Here is a tiny trained network, its code and every weight. The questions are about switching its units off for an input and a class, where a switched-off unit gives its printed mean instead of its output.

import numpy as np


def w(rows, s, z=0):
    codes = np.array(rows[::2]) - 128.0
    scale = np.full(codes.shape[1], s)
    scale[-1] = z or s
    return codes * scale


def norm(h):
    return h / np.sqrt((h * h).mean(-1, keepdims=True) + 1e-5)


def f(y):
    return np.maximum(y, 0)


def log_softmax(a):
    a = a - a.max(-1, keepdims=True)
    return a - np.log(np.exp(a).sum(-1, keepdims=True))


def net(x, mask):
    res = np.array(x, float).reshape(1, 7) / 4 @ E
    u = 0
    for l in range(3):
        y = f(norm(res) @ A[l][:, :-1].T + A[l][:, -1])
        res = res + np.where(mask[u : u + 12], y, B[l][:, -1]) @ B[l][:, :-1]
        u += 12
    return log_softmax(norm(res)[-1] @ U[:, :-1].T + U[:, -1])


A, B = {}, {}
E = w([
[132,128,127,132,132,128],'x0',
[124,129,129,125,122,128],'x1',
[238,254,157,99,102,173],'x2',
[121,131,128,128,122,128],'x3',
[69,169,235,167,182,112],'x4',
[127,127,129,123,126,129],'x5',
[55,212,88,36,206,65],'x6',
],0.0087)
A[0] = w([
[142,145,140,186,163,118,138],'L0N0',
[108,209,98,119,105,51,34],'L0N1',
[131,105,72,132,133,142,12],'L0N2',
[190,121,132,160,179,74,157],'L0N3',
[134,152,102,125,141,105,30],'L0N4',
[56,125,31,81,215,115,36],'L0N5',
[158,156,171,137,103,174,29],'L0N6',
[106,141,224,154,164,119,137],'L0N7',
[110,192,96,81,180,121,29],'L0N8',
[152,211,135,94,121,125,2],'L0N9',
[72,1,168,166,92,45,63],'L0N10',
[161,84,143,65,103,124,169],'L0N11',
],0.0073,0.0032)
B[0] = w([
[93,114,132,59,66,140,163],'L0N0',
[93,121,105,126,161,186,171],'L0N1',
[108,143,137,181,127,91,141],'L0N2',
[82,138,117,108,81,169,152],'L0N3',
[113,122,111,152,127,146,135],'L0N4',
[111,98,132,95,116,19,222],'L0N5',
[172,124,102,97,63,139,165],'L0N6',
[77,144,204,182,118,124,210],'L0N7',
[101,136,96,117,174,161,186],'L0N8',
[170,126,95,147,206,214,173],'L0N9',
[99,121,131,68,188,253,255],'L0N10',
[79,184,94,206,111,136,173],'L0N11',
],0.0069,0.0053)
A[1] = w([
[123,85,117,202,143,123,4],'L1N0',
[123,9,162,231,42,181,82],'L1N1',
[170,208,153,173,87,150,104],'L1N2',
[213,139,186,178,51,157,86],'L1N3',
[136,225,101,142,132,158,64],'L1N4',
[118,215,109,120,92,162,75],'L1N5',
[62,60,92,204,154,145,132],'L1N6',
[102,154,255,154,166,129,233],'L1N7',
[82,78,135,121,134,44,57],'L1N8',
[181,145,159,100,163,149,59],'L1N9',
[182,126,105,139,27,100,41],'L1N10',
[142,103,27,122,127,200,115],'L1N11',
],0.01,0.003)
B[1] = w([
[117,197,151,77,105,93,145],'L1N0',
[227,237,205,7,225,127,255],'L1N1',
[104,2,144,104,48,174,195],'L1N2',
[34,56,69,227,2,135,214],'L1N3',
[190,110,205,86,184,139,179],'L1N4',
[183,136,189,111,158,187,176],'L1N5',
[195,237,102,83,177,78,219],'L1N6',
[35,41,222,187,96,77,236],'L1N7',
[114,131,62,206,113,137,175],'L1N8',
[54,102,116,149,152,54,152],'L1N9',
[97,152,87,202,201,204,170],'L1N10',
[174,203,39,187,121,145,210],'L1N11',
],0.0067,0.0083)
A[2] = w([
[74,128,87,172,127,114,22],'L2N0',
[155,95,165,137,185,115,42],'L2N1',
[138,176,147,51,208,63,192],'L2N2',
[64,101,61,177,94,84,108],'L2N3',
[69,97,157,208,137,73,4],'L2N4',
[129,149,247,73,119,98,27],'L2N5',
[84,172,227,61,177,72,89],'L2N6',
[169,121,149,181,21,187,87],'L2N7',
[45,62,135,137,91,115,147],'L2N8',
[170,108,39,33,153,141,91],'L2N9',
[105,131,212,151,172,99,98],'L2N10',
[209,187,19,61,158,91,105],'L2N11',
],0.011,0.0039)
B[2] = w([
[92,131,96,185,137,89,147],'L2N0',
[127,118,165,71,164,181,145],'L2N1',
[121,96,169,198,45,168,254],'L2N2',
[69,55,38,80,152,13,169],'L2N3',
[209,247,66,136,105,109,174],'L2N4',
[69,11,78,42,173,166,188],'L2N5',
[171,106,39,165,203,227,234],'L2N6',
[81,123,73,105,165,47,206],'L2N7',
[189,204,195,116,109,69,195],'L2N8',
[224,173,199,50,75,66,211],'L2N9',
[159,140,38,139,141,200,202],'L2N10',
[138,128,254,92,95,100,253],'L2N11',
],0.0079,0.0094)
U = w([
[197,187,195,94,108,123,252],'0',
[114,102,130,136,200,220,233],'1',
[162,118,5,158,68,161,24],'2',
[83,68,192,157,60,130,58],'3',
[122,113,101,76,115,23,101],'4',
[73,167,43,191,189,87,9],'5',
],0.024,0.003)

Each question gives the input, the list of numbers given to net, and the class t.
The units are the neurons (one row each of A and B). Each row of codes is followed by its name. A weight is (code - 128) times the scale printed after its matrix; where a second scale follows, it is the last column's (A, B and U).
mask holds one flag per neuron, layer by layer. A switched-off neuron (its flag False) gives its mean, the last column of its row in B, instead of its output. The means were averaged over made-up inputs and are rounded, as every weight is.
A unit's drop is (log p(t) with every unit on - log p(t) with that unit switched off) / (log p(t) with every unit on - log p(t) with every unit switched off).
The circuit of an input: a set's keep is (log p(t) with only the set's units on - log p(t) with every unit switched off) / (log p(t) with every unit on - log p(t) with every unit switched off). Starting from the 12 units with the biggest drops (on a tie, the unit counted first), units are removed one at a time, each time the one whose removal leaves the highest keep (on an exact tie, the one counted first), for as long as the keep stays at least 0.8.
circuit, biggest first: the units of the circuit, biggest drop first
top k neurons: the k neurons with the biggest drops, biggest first
top k neurons in layer l: the k neurons of layer l with the biggest drops, biggest first
drop when u is switched off: that unit's drop, to one decimal
input [-4,-5,1,-4,7,-5,-1], class 3: circuit, biggest first => L1N7
input [-2,7,1,-3,-3,-5,-2], class 2: top 3 neurons => L1N3; L0N10; L1N7
input [-7,3,-4,8,7,6,1], class 5: circuit, biggest first => L2N4; L2N11
input [-8,3,0,8,7,8,3], class 5: top 2 neurons => L1N1; L0N10
input [-4,6,1,1,8,6,-3], class 3: top 2 neurons => L1N7; L1N3
input [-6,2,-3,-2,0,-2,1], class 4: top 2 neurons => L1N1; L0N5
input [2,8,0,-3,1,6,7], class 5: top 4 neurons => L1N1; L0N5; L0N10; L2N6
input [-7,3,7,1,6,-2,0], class 3: top 3 neurons => L1N2; L1N1; L1N3
input [3,2,0,3,4,1,2], class 5: top 2 neurons in layer 1 => L1N1; L1N7
input [-4,-1,-6,-2,7,-4,1], class 5: top 3 neurons in layer 2 => L2N4; L2N11; L2N8
input [5,-7,0,-6,1,-1,3], class 5: top 2 neurons => L1N1; L0N5
input [-3,4,-7,-5,1,2,5], class 5: top 2 neurons => L2N11; L1N2
input [-5,8,3,4,4,5,-6], class 3: drop when L1N3 is switched off => 0.8
input [-4,-1,8,-8,-8,-3,-7], class 2: circuit, biggest first => L1N3
input [-8,-4,-1,-3,2,7,3], class 5: drop when L1N1 is switched off => 0.2
input [4,3,1,-6,2,-7,-2], class 3: drop when L1N3 is switched off => 0.9
